Each row is followed by its class.
[  9   0  -2   1   7  11   1  -3  -3 -14   5   0 -20   2   3  -1   1  16
  -2   9   1   4  -5  -5  -7  -3  -6   6  -4   0   1  -5   5   3  -2  -9
   5 -20   8  -1   1  -4   1   0   0   0  -8  -4   5  17  -3   3  13  -4
   1  -4   0   0   0  -4   2 -19  -1  -2  -1  -3   0   0  -8   1 -11   0
   0  10   7   0   2  -3  -3   2  -6  -2  -5  -1  -2   0   4   2   5   0
   1  -9   2   2  -2   0  -6  -2   2  -1   8 -24   6   1   2   2   5  -4
  -4  -1   0   2  -1   1   7   1   2  12   4  -9  -1  -2  -1 -13  -3   5
  -2  13 -16  -2   2  -2  -2   4   9   1   1  -8]  zj
[ -4   1  -3   1  11   9   1   3   7   3  -7   1 -22  -7   4   0  -3  13
   3 -11  -1  10  -9  -2  14  -6  -9   7  -1   2   6 -10   0   2   2  -4
  -7   2   4  -2 -11  -6   2  -3   5  -1   1  -8   4   5  10  -2 -28   4
   2  -3  -1   3  -6 -12   3   9  -1  -2   3   2  -1  -1  -1   0   7  -1
   4  13   0 -12  -3  -8   8  -2   6   7  10 -11  -4   6  -8  -2  -1  -4
   0  -1   6   2   1   0  -2   3   7  -1  10  -1  -5   2  -1  -4   6  24
  -7   1  -6  -3   4   0  11  -3  12  -4   4  -5  -1  -6  -3  -3  -5  18
  -1  -8   3   0   6   0   2   4  -1   0  -4   3]  rm
[  9  -2  -3   2   1  14   2   2   2 -12  13  -2 -30  -6  15  -2   0  27
   2   5   0   5 -10 -12   1  -5 -13  12  -7   4   2   5  12   8   1 -20
  -2 -34  11  -1   5 -12   2  -4   8  -4 -12 -11  -4  34   2   8   9  -4
   4   6   0   2  -1 -15  10  -5   0  -1   4  -1   3  -2   2   4  10  -2
  -2  13   8  -7   3 -11   2   2  -6   2  -3 -10  -7   8   5  -5   2   0
   2 -23   1  -6  -1   0  -5  -5   2   2  10 -29  -2   8   1   3  13   9
  -4  -1  -2   3  -1   1  12  -4   4   6   7 -19   0   1  -1 -13  -5  20
  -3   6  19  -2   9   1   5   5  13  -2  -5  -4]  hc
[  6  -3  -3   0  11  16  -1  -7   0  -7   5 -25 -19   2  -3   2   2  14
  -4   7   1   4  -7  -2  -9  -4  -4   9  -9  -1   1 -23   6   0  -1  -4
   2  -9   4  -3   0   1   0   6  -1   1   0  -3   4  26  -2   1  -4  -5
   3 -10   1   7  -1  -8  -4 -12  -2   1   1  -2  -1  -1   1   0 -12  -1
   3  -1   1   1   1   0  -4   1  -1  -1  -5  -5 -10   1   6  -2   3   1
   0  -4  10  -1   2   0  -8  -1   0  -1  -4 -16   6  -1   0   0   1   4
  -2  -2  -5  -1   1   2   2   6   2   7   2 -13  -2  -4   0  -8  -3   1
  -1   3 -18  -4  -1  -1   3   5   7   1  -1  -9]  gs
[  4  -7  -3  -1  11   7  -1   1  -3  -5  -1   0   4   0   5   0  -1   4
  -3  11   2  -1  -3  -3   0  -2  -3   5  -6  -1   0 -10   3  -1   0   3
   1 -11  -1  -1   0   0   2   2  -1   1   6   0   1   3  -1   2   7  -5
 -27  -7  -1   4  -1  -3   0 -10   6   3  -2   1   1   1  -2  -1  -8   1
  -1  -1   5  -1   1  -6  -2   1  -8   2  -3  -1  -1  -1   1   0   5   0
  -2   0   3   5  -1   2  -2   0  -3   1  -5  -8   7  -2   0  -2   3   3
  -2  -1  -4   1  -2   2   1   4   2   4  -2  -5  -2 -13   1   0  -3 -11
  -3   3  -7   3   1  -2   0   3   6   1  -2  -4]  gs
[ -8  12   7  -2  -6  -3   0  -2   4   5   2   2 -17  -1  -8  -1   1   3
   3 -16  -2   8   2  -2  -4   1  -1  -2   1   3   4   1  -2   4  -2 -15
   4  18   4   0  -5  -2   1  -3   0  -2 -10  -1   6   5   3  -1 -23   7
  -1   2  -4   0   2   2   0   3   1  -1   5  -4  -1  -1   1   3   4   1
   2  12  -7  -1  -1  10  -2   1  10  -1  -1   1  -2  -1   0   3  -5  -1
   5   4   2  -1   0  -2   2   3   5   0  19   7  -5   3   2   3  -2   4
   0   2   3  -3  -1   0  -1  -4   3   4   4   2  -2   1  -2  -8  -3  23
   3  -3 -20   1   2  -1   0   2  -4  -3   6   0]  ff
[ 15  -3  -1  -1   5  14   4   1  -4 -14   8   1 -17  -4  15  -1   3  25
  -3  11   3   0  -9 -11   1  -6 -11   9  -9   6   0   2   8   2  -1 -15
   4 -36  11  -1   0 -10   3  -2  -1  -3  -6  -8   1  19  -3   6  25  -6
   3   2  -3   0  -2 -12  10 -21  -1  -1   0  -2   3   0   2   0  -6   1
  -3  11  11  -6   2 -13   1   2 -11  -1  -2  -2   2   4   2   3   5   0
   0 -20   3  -1   0  -1  -8  -4  -3   2   9 -24   6  -4   2   1  13   0
  -4   1  -3   6  -1   2  12  -4   0   9   2  -9   0   0  -3 -13  -8   9
  -4  13  -2  -1   7   1   4   5  11   1  -6  -6]  hc
[ -6   2 -15   0  22  44   1 -12  33 -31  19   3 -61  -7   2  -4  -1  61
  12  -3   1  29 -15 -12  -9 -11 -21  29 -10  12   6 -46  20  18  -2 -28
  -6 -37  30  -6  -1 -20   1  -1   8  -3 -27 -27  -3  61  31  -3 -57   2
   4  -4   4   9 -10 -46 -11  20  -7   1   5  -2   0  -5   8   1   2  -2
  -5  18   2 -26   0   5 -10   8   3   7 -10 -37 -50  20  16 -16   4  -4
  24 -22  10 -11   6  -2 -23  -4  19  -4  18 -61 -29   5  -5  14  -7  61
  -9  -8  -6 -13   5   1  28   9  61  11   9 -59  -9  -2  -8 -13 -15  61
  -1  -2  11  -9   8   5  18   8  24  -6   0 -10]  zj
[ -8   7  -1   1 -14   1  -2  -5  15  13   9   1 -28  -3 -17  -1   1  16
   5 -17  -4   5  -5  -3  -6  -5  -4   0  -5   4   5 -10   4   6   2 -27
  -3  33   3  -1  -5  -7   5  -2   6  -3 -12  -3  -4  37   9  -3 -42  11
   0   9   0   7  -2  -5  -8  15   1   3   1   0  -2  -1  -1   7  29   1
   3   4  -6   0  -2   9  -4   4  17   3   4 -13 -14   1   4  -1  -3  -1
  15  -6   3  -6   3  -2  -2  -1  12   0  14   3 -16   2   2   2  -2  21
   0  -3   2  -8   2   0   5   1  -8   3  13  -9  -3   1  -3  -6  -2  40
  -1 -17  -2  -1   3   3   2   0  -3  -3   0   3]  ff
[ -3   1   0   0   6   6   2   4   3   5  -2   1 -18 -10   4   1   3  11
   1 -11  -1   6  -6  -4  13  -2  -2   7  -3   3   7  -6   0   1   2  -7
  -3   1   3  -2  -8  -9   6  -4   6  -1   2 -13   5   1   8   0 -22   2
   1   4  -2   3  -4 -11   5   5  -2   0   2   4   1  -2   2   1  10   0
   1  15   7  -7  -1 -11   8  -3   6   8  -2 -10  -3   2  -5   1  -2  -2
   2  -7   6   5   1   3   0  -2   5   1  11   4  -5   0   0   1   9  21
  -5  -2 -33  -2   0  -2  12  -3   4  -3   4  -2   3   0  -1  -5  -5  18
  -1  -5   3   1   7   1   1   2  -2  -1  -3   2]  rm
[ -5   9   4   0  -6   2   1   1   0   9   1   2 -15  -2 -10  -1   2   5
   0 -17  -1  11  -5   0  -3  -3  -6   0   0  -1   5  -5  -3   3   1 -21
   4  23   0   0  -6  -1   5  -1   3  -2  -7   0   7   3   1   2 -26   8
  -1   2  -4   1   0   0   1  -4   4   1   6   0   1  -2   0   4   4   1
   4  13  -6   1  -3   7  -1   2  14   0   2  -1   0  -7   1   8  -5   0
   4   0   7   1   0   0   1   2   8   0  22  17   6   4   3   0   4   7
   0   1   0  -5  -1  -4   0   0  -9   5   8   8   0   1  -2 -14  -4  25
   2  -3 -34   3   4   0   2   2  -6  -2   5  -1]  ff
[  7  -2  -1   1  13  18   1  -5  -3 -11   4  -1 -24   3  -6   2   0  16
  -5   9   2   4  -8  -3 -14  -5  -4   8 -10  -3   1 -24   5   4  -2 -13
   8  -4   8  -3   1   1   3   1  -1  -3  -7  -3   8  29  -1   6   1  -3
   3 -11   0   2   0  -2  -4 -25  -1   0   3  -3 -13  -1   1   0 -20   0
  -1   6   2   2   2   2  -7   3  -2  -5  -7  -4  -8  -2   9   2   7   1
   0  -6  15   7   4   0 -10   1  -1  -3   3 -23  15   2   3   1   2   4
  -3  -1  -6  -3   0   5   0   3  -4  15   2 -13  -2  -3   4 -16  -9   4
   3  10 -39  -1   3  -2  11   7  10   0   5 -12]  gs
[  4  -3  -7   0  12  18   2  -6   8 -12   5   0 -40  10  -4   0  -2  25
   0   6  -1   5  -3  -5 -14  -2  -5  10  -9   0   2 -31   7   7  -2  -5
   3  -7   8  -1   0  -2  -1   2  -1  -2  -4  -8   4  42   8   0 -17  -2
   5  -8   2   4  -6 -12 -10  -1  -2   0   2  -1   0   0   4  -2  -8   3
   1   0   2  -5   2   3  -7   2   0  -2  -8 -11 -19   4  11  -5   4  -2
   2  -4  10   1   4  -1 -10  -1   5  -1  -1 -30   1   1  -2   3  -5  18
  -3  -2  -6  -6   1   3   5   7  14   9   3 -25  -5  -2  -1  -9  -4  13
   0   3 -13  -4   0   0   3   4  11  -2  -3 -10]  zj
[  0  -7  -7  -1  19  17  -8  -6   8  -9   1  -1 -33  -5  -1   2   0  16
   4   4  -1   7  -3  -3   0  -2  -4  10  -9  -1   1 -27   4   1   0   5
  -1  -6  10  -1  -2  -2   3   0   1   1   3  -8   3  27   8  -1 -19  -2
  -1  -9   2   5  -2 -16  -9   6  -1   1  -2   1   0  -1   9  -3  -8  -1
  -1  -1   7  -6   1  -4  -1   1  -2   1  -4 -13 -17   6   4 -10   4  -1
  -1  -2   5   3   2   0  -9  -1   3  -3  -8 -24   1   1  -1   2  -2  21
  -4  -3  -7  -4   2   2   8   2  20   3  -2 -19  -2  -3   0   2  -6   3
  -2  -3  -3  -3   1  -4   4   4   4  -1  -4  -3]  gs
[-12   6   1  -1  -4  -4  -4  -3   7  15  -6  -1 -10   0 -14   0   2  -5
   1 -17  -3   5   1   6  -3   1   3  -8   0  -6   1 -10  -5   0   1  -8
  -2  36  -2   0  -9   4   2   0   1   0  -2   0   7   0   7  -3 -36   8
   0  -3  -1   2   0   5  -8  11   1   2   3   1  -2  -1   0   2  12  -1
   3   3  -7   2  -2  11  -5  -1  12   2   2  -3  -5  -3   0   1  -5  -3
   2  10   6   2   2   1   3   1   7  -1   6  18  -3   1  -1  -2  -6   6
   1  -2   3  -7  -1  -1  -3   0  -2   1   2   4  -1   0  -1  -1  -2  17
  -1  -9 -21  -2  -3  -2  -2   2 -10  -1   6   3]  ff
[  7   2  -7   3  17  25   4  -4   6 -25   7   0 -58  -2   6   0  -1  36
   1   6   1  12 -10  -9  -7  -5 -12  14 -10   5   1 -22  13  10  -4 -13
   1 -35  16  -2   3  -5   2   4   3  -1 -13 -12   7  44   4  -1  -3  -5
   3  -7   0   2  -2 -16   0 -11  -3  -1   0  -2   4  -5   3  -3 -20   1
  -2  12   6 -11   2  -3  -7   3  -9   0  -6 -10 -17   6  11  -4   4   1
   1 -13   8  -1   3   1 -13   1   2   1  10 -47   3   6  -1   6   3  18
  -5  -2  -7  -5   2   3  13   2  24   8   4 -26  -4  -2  -2 -16  -9  16
   2  12 -15  -4   8   1   8   9  14   4   1 -13]  zj
[  7  -5  -3   0   9  12   1  -2  -3  -8   3   1  -9   2   2   2   0  12
  -3   9   0   0  -6  -2  -8  -3  -6   6  -9  -2   0 -16   7   2   3  -7
   4  -6   3  -2   2  -2   2   0  -2   2  -1  -3   4  17  -3   2   3  -4
   2  -8   1   3  -1  -9  -2 -17   0   0   1  -2   1   0   1  -1 -11   0
   2   1   1   9   0  -1  -5   2  -4  -1  -6  -4  -4   0   7   3   5   0
  -2  -6   7   4   0   1  -7   0  -1   0  -1 -13  17  -4   5   1   3   2
   0   0  -5   0   0   3   3   5  -3  11   2  -8   0  -2   0  -8  -1   1
   0   8 -23   0   3  -1  -1   6   6  -1  -2  -7]  gs
